Table B holds the same points as the rows below, measured another way and shuffled. Each row below is followed by which row of B it is.
B, 21 rows:
[[  2 -13   0  13 -29  -9 -18  18   3   8 -11   0 -18   2 -13 -29   9  21]
 [ 11  -7 -11 -25 -22   3  -8  53  -1  -2 -21  19   0  11 -13 -12  -2   0]
 [-10   5   5  -1   6 -20  -6 -45   3   4   4  -4  -6   1   2  -5   4   5]
 [  5   2  17  25  -1   2   4 -16  -5   2   7 -15  -9   0   6  -4   4   2]
 [ 20 -12  16  39 -20  19  24  16 -17   1   4 -22 -19   2   0  -9   5   2]
 [  3  -1 -21   4   3  21  29   6  -9  -4   4 -21  13  -6   0  24  -8  -9]
 [ 16   0  14  13  -1  22  15  30 -10  -7   1   1   3  -2   4  10  -1 -12]
 [  6  -3   6  19  -5   5  15  -8  -7   2   6 -13 -12  -3   1  -1   4   0]
 [ -8  -9 -17   2 -11   7 -10  32   8   6  -2  -2   2 -13 -14 -13  -4  17]
 [-15   6   0   1   3 -24 -19 -48   6   5   3  -1   1  -1   5  -6   4   7]
 [  7  -9   7  38 -14  18  15  10  -7   6   7 -24  -9 -10   1  -3   4   3]
 [ 21  -3   5  -2  -9  20  14  44 -11  -8  -8  10   1   9   1   7  -2 -14]
 [ -7  -1  -9  -6  -8 -21 -16 -20   6   6  -7   4  -9   3  -5 -15   3  15]
 [  7 -11   5  37 -19  21  11  27  -7   5   7 -19  -9 -12  -6 -11   5   8]
 [ 15  -7   5  11 -16  16  21  22 -10   0  -4 -11  -8   5  -2   6   4  -7]
 [ -3  -5  12  45  -7  -5  12 -44  -6   8  14 -32 -16  -5   6  -8  11  12]
 [-20  -5 -21   5   3  -3  -5 -17   5   9   5 -13   6 -11  -5  -4  -1  13]
 [-19  -2 -10  23   2 -18  -4 -58   8  11  12 -28  -4 -11   2  -4   6  16]
 [ -8   3 -19 -29   0  -9 -17  21   9  -1 -12  18  11  -2  -8  -3  -7   6]
 [ -6   2  18  16   7 -15  -8 -25  -2   3   7  -3 -13   1   4 -19   4   6]
 [ -2  -1 -11 -30  -4  -5 -19  32   8  -1 -12  21   5   2 -11 -11  -5   5]]
Rows of B count from 0, top down.

[ 23  -1 -22   8  -6  -8 -11 -16   8  -3   3  -3   0  14   0  -5] : 16
[ -7  17  -3   8  -8  12  -3  -7   7  11  -5   2   4   0   0 -21] : 2
[-14   3 -10   3  -6  -4  -5  19   3  12  -4   0   4   1   1  -2] : 3
[  1 -26 -28  -1  -4 -25 -17  27  -5   2   4   4 -12  10   6  11] : 13
[-12  -2 -17   2  -3  -9  -6  17  -5   3  -2  -2   0   0   9 -11] : 7
[-21   8 -36  12 -15 -12 -17  21   7  18  -4   2   2  11   5 -17] : 15
[ -8 -12 -28   2  -5 -23 -15  29  -7   3   2  -1  -7   9   6   4] : 10
[ -9 -15   4 -11  10  -6  10  18 -19 -13   3  -3  -9 -11   7  13] : 11
[ 35 -21  -7   1  -1 -13 -16  -6   6  -8   8   7 -15  15   2  12] : 8
[  5  11  -5   5  -8   8 -10 -15  12  -1   2  15 -12   8   3 -11] : 12
[ -1   0 -30  -4   7 -23   5   9 -25 -25   8 -22   5   5   5 -16] : 5
[-18  -8 -18  -5   3 -18  -1  22 -14 -10   3   2 -12  -1  10  -6] : 14
[ -3  27  -6   8 -11  14  -1 -22  15  10  -4   8   6   8  -7  -5] : 9
[ 28   3  15  -2   4   8   1 -25   2 -18   8   7  -7   7  -5   7] : 18
[-24 -19 -34  -1  -3 -19 -12  39  -9   2   1   2 -14   1  14  -3] : 4
[  5  -8 -15   3 -12  -3 -21   4  11  -3   7  32 -34  18   7   2] : 0
[-13 -16   6  -6   9  -9   7  23 -13   2  -1  -7   5  -9  -1  19] : 6
[  4  21 -35  15 -15  -6 -17 -12  13   8  -1   0   6  21   0 -24] : 17
[ -7  -2   8   8  -8  10  -7   1  22  28 -11   5   8  -6   0   3] : 19
[ 24 -10  21  -4   4   9   1 -18   5 -11   6  10 -13   2   0   9] : 20
[ 10 -10   1 -12   7   4   2  -5  -8 -29  12  19 -30   2   4  10] : 1
